Below is a small trained network, with its code and all its weights. Each question gives an input and a class and asks what happens when units are switched off, that is, made to give their printed mean instead of their output.

import numpy as np


def w(rows, s, z=0):
    codes = np.array(rows[::2]) - 128.0
    scale = np.full(codes.shape[1], s)
    scale[-1] = z or s
    return codes * scale


def f(y):
    return np.maximum(y, 0)


def log_softmax(a):
    a = a - a.max(-1, keepdims=True)
    return a - np.log(np.exp(a).sum(-1, keepdims=True))


def net(x, mask):
    res = np.array(x, float).reshape(1, 2) / 4 @ E
    y = f(res @ A[0][:, :-1].T + A[0][:, -1])
    res = res + np.where(mask, y, B[0][:, -1]) @ B[0][:, :-1]
    return log_softmax(res[-1] @ U[:, :-1].T + U[:, -1])


A, B = {}, {}
E = w([
[68,97,63,93,249,137],'x0',
[164,237,48,87,94,84],'x1',
],0.013)
A[0] = w([
[178,196,28,60,40,96,57],'neuron 1',
[84,54,201,204,125,172,79],'neuron 2',
[217,96,188,144,2,145,91],'neuron 3',
[108,169,212,191,50,122,77],'neuron 4',
[92,75,188,170,154,164,250],'neuron 5',
[164,231,72,27,104,72,90],'neuron 6',
[234,84,178,234,66,101,124],'neuron 7',
[133,26,222,248,176,178,78],'neuron 8',
[95,114,108,129,183,91,99],'neuron 9',
[8,42,36,45,224,160,101],'neuron 10',
],0.008,0.018)
B[0] = w([
[96,144,152,109,141,86,179],'neuron 1',
[22,145,168,109,154,96,169],'neuron 2',
[161,159,160,108,178,141,182],'neuron 3',
[145,150,247,21,196,156,157],'neuron 4',
[152,134,65,174,73,60,254],'neuron 5',
[59,133,105,112,130,76,191],'neuron 6',
[183,174,152,105,156,141,185],'neuron 7',
[66,140,169,76,135,68,188],'neuron 8',
[161,110,205,102,172,173,145],'neuron 9',
[192,168,161,69,185,173,208],'neuron 10',
],0.013,0.018)
U = w([
[190,155,168,102,177,145,99],'0',
[2,141,143,122,134,71,73],'1',
[176,130,78,187,84,94,248],'2',
[96,102,142,172,122,152,100],'3',
[127,89,151,122,114,174,106],'4',
[106,124,152,183,144,155,100],'5',
],0.018,0.016)

Each question gives the input, the list of numbers given to net, and the class t.
The units are the neurons (one row each of A and B). Each row of codes is followed by its name. A weight is (code - 128) times the scale printed after its matrix; where a second scale follows, it is the last column's (A, B and U).
mask holds one flag per neuron, in row order. A switched-off neuron (its flag False) gives its mean, the last column of its row in B, instead of its output. The means were averaged over made-up inputs and are rounded, as every weight is.
A unit's drop is (log p(t) with every unit on - log p(t) with that unit switched off) / (log p(t) with every unit on - log p(t) with every unit switched off).
The circuit of an input: a set's keep is (log p(t) with only the set's units on - log p(t) with every unit switched off) / (log p(t) with every unit on - log p(t) with every unit switched off). Starting from all 10 units, units are removed one at a time, each time the one whose removal leaves the highest keep (on an exact tie, the one counted first), for as long as the keep stays at least 0.8.
units of the circuit, in order: the units of the circuit, biggest drop first
most important unit: the unit with the biggest drop
k most important neurons: the k neurons with the biggest drops, biggest first
drop of u: that unit's drop, to one decimal
input [-6,8], class 1: units of the circuit, in order : [neuron 6]
input [-7,-8], class 1: 2 most important neurons : [neuron 2; neuron 8]
input [-3,4], class 1: 2 most important neurons : [neuron 5; neuron 10]
input [6,-6], class 0: 4 most important neurons : [neuron 10; neuron 6; neuron 9; neuron 1]
input [-6,-7], class 1: 3 most important neurons : [neuron 2; neuron 8; neuron 10]
input [-4,-5], class 1: 3 most important neurons : [neuron 10; neuron 2; neuron 8]
input [4,3], class 0: 2 most important neurons : [neuron 5; neuron 10]
input [2,-3], class 2: 2 most important neurons : [neuron 5; neuron 6]
input [0,5], class 1: 2 most important neurons : [neuron 5; neuron 6]
input [0,3], class 2: 2 most important neurons : [neuron 8; neuron 2]
input [6,0], class 0: drop of neuron 10 : 0.4
input [-1,7], class 1: drop of neuron 7 : 0.0
input [6,-3], class 0: drop of neuron 10 : 1.1
input [3,2], class 2: most important unit : neuron 4
